a = [[2.15, -2.38, 0.03, -3.00, -0.16, -0.19, -1.40, -6.62], [1.23, -0.79, 0.03, -1.25, 0.02, -0.95, -0.30, -3.74], [-1.04, 0.80, -1.00, 1.08, -0.07, 0.81, -0.30, 2.01], [-0.59, 0.80, -0.22, 0.49, 0.12, 0.31, -0.08, 0.57], [0.32, -0.79, 0.03, -1.25, -0.52, 0.06, -0.52, -0.87], [-0.13, 0.27, 0.03, -0.09, 0.12, 0.81, -0.30, -0.87], [-1.04, 1.33, 1.32, 1.08, 0.02, 0.06, 0.59, 3.44], [0.32, -0.26, -0.22, 0.49, -0.07, -0.19, -0.52, -0.87]]
Indices start at 1.
row 1 col 1: 2.15
row 2 col 7: -0.30
row 5 col 7: -0.52
row 2 col 1: 1.23
row 7 col 1: -1.04
row 4 col 8: 0.57
row 1 col 5: -0.16
row 5 col 5: -0.52
row 8 col 8: -0.87
row 3 col 6: 0.81
row 6 col 4: -0.09
row 2 col 8: -3.74
row 8 col 4: 0.49
row 1 col 4: -3.00
row 4 col 3: -0.22
row 1 col 6: -0.19
row 1 col 7: -1.40
row 5 col 1: 0.32
row 4 col 4: 0.49
row 1 col 2: -2.38
row 5 col 8: -0.87
row 3 col 4: 1.08
row 4 col 6: 0.31
row 3 col 2: 0.80
row 8 col 2: -0.26
row 6 col 7: -0.30
row 8 col 7: -0.52
row 7 col 3: 1.32
row 6 col 5: 0.12

data =
[[-521 -251 -397  477  429  -86 -131 -127]
 [ 262 -296  -67  477  198  313 -430 -349]
 [ 460  351 -235  477  116  245 -217 -104]
 [-351   93 -184  477  471 -476 -275 -317]
 [-427 -167 -153  477 -605 -209    0  309]
 [ 205   59 -343  477 -213  654 -481 -101]
 [-210 -447 -178  477 -449 -715  196  -20]
 [ 366 -300 -403  477 -240  -25 -663  -27]
 [-500 -420  -24  477  150 -318  295  453]
 [-332  -16 -319  477 -403  114  594 -350]
 [-172  131 -103  477 -324 -332 -802  153]
 [ 397  288 -333  477  344 -445 -291 -339]
 [ -20   -3 -245  477 -337 -330  162 -486]
 [-309  -96  439  477 -641   65 -304  134]
 [-541    1  -50  477  245   74  521 -109]]
Indices start at 1.
row 1 col 1	-521
row 1 col 3	-397
row 9 col 8	453
row 3 col 3	-235
row 15 col 6	74
row 1 col 4	477
row 7 col 8	-20
row 3 col 5	116
row 15 col 3	-50
row 1 col 5	429
row 9 col 7	295
row 15 col 7	521
row 1 col 8	-127
row 2 col 6	313
row 6 col 2	59
row 5 col 1	-427
row 4 col 6	-476
row 9 col 1	-500
row 13 col 5	-337
row 7 col 3	-178
row 3 col 6	245
row 14 col 1	-309
row 7 col 6	-715
row 14 col 2	-96
row 3 col 4	477
row 15 col 2	1
row 4 col 4	477
row 4 col 3	-184
row 13 col 3	-245
row 4 col 2	93
row 5 col 8	309
row 9 col 5	150
row 11 col 5	-324
row 14 col 4	477

A =
[[ 0.42  4.94  1.30 -1.43  1.84  0.12 -6.04 -3.85 -0.82]
 [ 3.90  1.55  1.68  5.41  0.04  1.01  3.72  0.08  1.43]
 [ 1.77 -1.93 -1.27  3.26 -5.62  1.48  2.29  2.81 -0.93]
 [ 0.71  4.15  2.44 -0.70  3.88  0.47  0.11 -3.26  0.34]
 [-4.04 -4.87  0.17 -3.73 -1.39  2.55  7.95  6.51  2.75]
 [ 0.63 -4.17 -1.86  0.93  4.34 -3.15 -1.71 -1.42  0.03]
 [-1.42  5.09 -0.02 -3.37  0.84  1.70 -0.21 -0.19 -3.37]]
Rows and columns are counted from 1.
row 1 col 1	0.42
row 7 col 3	-0.02
row 2 col 1	3.90
row 3 col 5	-5.62
row 2 col 4	5.41
row 6 col 7	-1.71
row 3 col 2	-1.93
row 3 col 4	3.26
row 4 col 4	-0.70
row 4 col 7	0.11
row 4 col 2	4.15
row 2 col 5	0.04
row 2 col 7	3.72
row 5 col 3	0.17
row 4 col 6	0.47
row 1 col 2	4.94
row 3 col 7	2.29
row 7 col 4	-3.37
row 6 col 6	-3.15
row 7 col 5	0.84
row 6 col 2	-4.17
row 3 col 3	-1.27
row 5 col 5	-1.39
row 4 col 5	3.88
row 4 col 9	0.34
row 5 col 2	-4.87
row 7 col 7	-0.21
row 7 col 2	5.09
row 1 col 7	-6.04
row 5 col 6	2.55
